Below are the code and all the weights of a small trained network. Each question names an input and a target symbol and asks about switching units off, where a switched-off unit gives its printed mean instead of its output.

import numpy as np


def w(rows, s, z=0):
    codes = np.array(rows[::2]) - 128.0
    scale = np.full(codes.shape[1], s)
    scale[-1] = z or s
    return codes * scale


def norm(h):
    return h / np.sqrt((h * h).mean(-1, keepdims=True) + 1e-5)


def f(y):
    return np.maximum(y, 0)


def softmax(a):
    e = np.exp(a - a.max(-1, keepdims=True))
    return e / e.sum(-1, keepdims=True)


def log_softmax(a):
    a = a - a.max(-1, keepdims=True)
    return a - np.log(np.exp(a).sum(-1, keepdims=True))


def net(x, mask):
    ids = ['αβγδεζηθμξπτφω'.index(c) for c in x.split()]
    T = len(ids)
    res = E[ids] + P[:T]
    r = norm(res)
    for j in range(2):
        rows = slice(3 * j, 3 * j + 3)
        q, k, v = (r @ M[0][rows].T for M in (Q, K, V))
        z = softmax(np.where(np.tri(T) > 0, q @ k.T / 3**0.5, -1e9)) @ v
        o = O[0][rows]
        res = res + np.where(mask[j], z, o[:, -1]) @ o[:, :-1]
    y = f(norm(res) @ A[0][:, :-1].T + A[0][:, -1])
    res = res + np.where(mask[2:18], y, B[0][:, -1]) @ B[0][:, :-1]
    return log_softmax(norm(res)[-1] @ U[:, :-1].T + U[:, -1])


Q, K, V, O, A, B = {}, {}, {}, {}, {}, {}
E = w([
[37,141,156,85,114],'α',
[100,122,175,108,115],'β',
[83,182,116,115,75],'γ',
[114,64,221,106,164],'δ',
[135,30,223,97,211],'ε',
[123,249,79,145,55],'ζ',
[91,55,250,160,169],'η',
[93,148,169,29,171],'θ',
[119,103,130,81,112],'μ',
[38,159,101,208,103],'ξ',
[37,107,126,214,189],'π',
[103,105,93,158,199],'τ',
[141,88,246,139,84],'φ',
[188,170,82,186,165],'ω',
],0.015)
P = w([
[144,194,46,153,89],'0',
[129,121,178,155,89],'1',
[128,248,182,189,137],'2',
[148,69,60,114,140],'3',
[123,122,171,152,79],'4',
[154,206,193,171,162],'5',
[144,66,61,107,140],'6',
[118,122,171,151,76],'7',
[159,191,183,165,164],'8',
[144,54,66,99,148],'9',
],0.014)
Q[0] = w([
[194,97,18,21,239],'h0',
[178,251,116,144,169],'h0',
[149,132,170,61,140],'h0',
[156,148,79,184,254],'h1',
[215,215,117,209,115],'h1',
[152,107,132,238,104],'h1',
],0.0087)
K[0] = w([
[208,117,130,241,127],'h0',
[200,93,101,144,73],'h0',
[177,134,163,59,121],'h0',
[144,82,60,165,176],'h1',
[246,135,99,113,100],'h1',
[148,192,147,156,149],'h1',
],0.012)
V[0] = w([
[192,109,77,241,157],'h0',
[228,101,162,117,26],'h0',
[2,110,108,178,103],'h0',
[212,138,165,106,135],'h1',
[139,198,128,155,181],'h1',
[189,170,116,71,124],'h1',
],0.0059)
O[0] = w([
[160,36,111,253,155,4],'h0',
[205,59,173,214,65,136],'h0',
[16,112,155,125,63,152],'h0',
[94,90,192,63,186,118],'h1',
[118,120,153,180,189,95],'h1',
[246,108,113,112,107,74],'h1',
],0.0069,0.0023)
A[0] = w([
[113,97,162,186,80,2],'n0',
[204,111,126,107,69,59],'n1',
[116,122,165,120,185,106],'n2',
[112,159,141,136,191,209],'n3',
[215,171,91,104,107,160],'n4',
[113,125,79,135,222,233],'n5',
[74,57,135,142,88,81],'n6',
[139,108,4,128,160,58],'n7',
[91,153,151,196,179,178],'n8',
[141,92,76,86,80,133],'n9',
[108,198,114,96,169,114],'n10',
[164,130,197,87,118,56],'n11',
[178,62,76,135,158,104],'n12',
[213,139,88,146,148,57],'n13',
[111,102,153,136,61,54],'n14',
[198,81,108,97,81,50],'n15',
],0.016,0.0052)
B[0] = w([
[142,190,156,136,240,155],'n0',
[200,178,102,155,196,173],'n1',
[134,164,133,148,91,216],'n2',
[166,146,114,147,29,242],'n3',
[74,81,135,49,202,188],'n4',
[121,136,106,90,213,254],'n5',
[150,22,98,167,184,214],'n6',
[156,1,123,184,222,209],'n7',
[144,168,153,33,77,241],'n8',
[174,128,255,99,101,217],'n9',
[158,63,164,202,124,194],'n10',
[103,181,44,107,140,244],'n11',
[131,221,210,175,41,204],'n12',
[23,142,194,159,19,153],'n13',
[125,113,3,157,82,175],'n14',
[164,64,106,116,72,177],'n15',
],0.0092,0.0068)
U = w([
[58,67,120,100,48,34],'α',
[116,110,102,158,130,251],'β',
[115,110,116,171,75,114],'γ',
[95,102,95,132,161,221],'δ',
[189,43,183,87,101,3],'ε',
[167,181,93,125,167,149],'ζ',
[137,113,188,253,116,118],'η',
[120,152,134,44,79,82],'θ',
[221,89,74,146,94,182],'μ',
[116,129,120,183,124,156],'ξ',
[68,142,169,144,179,80],'π',
[145,153,110,54,222,15],'τ',
[167,125,112,184,219,232],'φ',
[179,170,191,193,77,240],'ω',
],0.016,0.0035)

Each question gives the input, a string of symbols that net reads in full, and the target symbol t.
The units are the heads (3 rows each of Q, K, V and O) and the neurons (one row each of A and B). Each row of codes is followed by its name. A weight is (code - 128) times the scale printed after its matrix; where a second scale follows, it is the last column's (O, A, B and U).
mask holds one flag per unit, heads first, then neurons. A switched-off unit (its flag False) gives its mean, the last column of its rows in O or B, instead of its output. The means were averaged over made-up inputs and are rounded, as every weight is.
A unit's drop is (log p(t) with every unit on - log p(t) with that unit switched off) / (log p(t) with every unit on - log p(t) with every unit switched off).
The circuit of an input: a set's keep is (log p(t) with only the set's units on - log p(t) with every unit switched off) / (log p(t) with every unit on - log p(t) with every unit switched off). Starting from the 12 units with the biggest drops (on a tie, the unit counted first), units are removed one at a time, each time the one whose removal leaves the highest keep (on an exact tie, the one counted first), for as long as the keep stays at least 0.8.
circuit, biggest first: the units of the circuit, biggest drop first
most important unit: the unit with the biggest drop
top k neurons: the k neurons with the biggest drops, biggest first
which heads matter: for each layer, one digit per head in row order, 1 if its drop is at least 0.15 and else 0, layers parted by /
input τ μ μ θ δ, target θ: circuit, biggest first => [h0 n11]
input δ μ ε π φ, target φ: top 3 neurons => [n0 n3 n8]
input μ ε μ μ ε μ, target τ: most important unit => h1
input δ α γ ζ ε τ ε, target φ: circuit, biggest first => [h0 n8]
input μ μ ω μ ω ε, target ω: top 3 neurons => [n3 n2 n4]
input μ ε α γ τ μ θ ω, target θ: which heads matter => 00
input τ μ α π η, target α: which heads matter => 10
input μ μ μ α π, target α: circuit, biggest first => [n8 n9]
input η μ β μ β ζ ζ, target ε: circuit, biggest first => [n9 n4 n11]
input μ φ α μ ε μ μ ω φ μ, target η: circuit, biggest first => [h0 n12]
input θ τ μ φ φ, target θ: top 3 neurons => [n7 n5 n11]
input η μ φ θ ε θ ω μ η ζ, target ε: circuit, biggest first => [n9 n7]
input θ η ζ μ ε η μ ζ, target θ: top 2 neurons => [n4 n7]
input θ μ π γ δ ε ε μ, target θ: circuit, biggest first => [h0]
input δ π μ μ μ ε ε φ, target φ: top 3 neurons => [n0 n3 n12]
input μ μ μ τ μ π ε μ θ, target ω: top 2 neurons => [n10 n5]
input δ η μ μ μ δ θ, target ε: top 2 neurons => [n9 n10]
input μ ω τ μ μ, target μ: top 2 neurons => [n14 n1]
input μ γ ε η μ ε α, target ε: top 2 neurons => [n9 n11]
input μ φ τ, target ω: circuit, biggest first => [n3]
input η δ ε ε μ ε μ π, target π: top 4 neurons => [n0 n8 n6 n12]
input τ ε μ θ, target ε: top 3 neurons => [n11 n9 n10]
input μ ε μ μ, target ε: top 3 neurons => [n9 n15 n12]
input μ α μ, target θ: which heads matter => 01
input ε α μ μ μ π μ μ, target α: which heads matter => 10
input μ γ ε ω μ, target μ: which heads matter => 00
input μ μ η ε τ, target τ: most important unit => n8
input η τ ε μ, target φ: which heads matter => 11
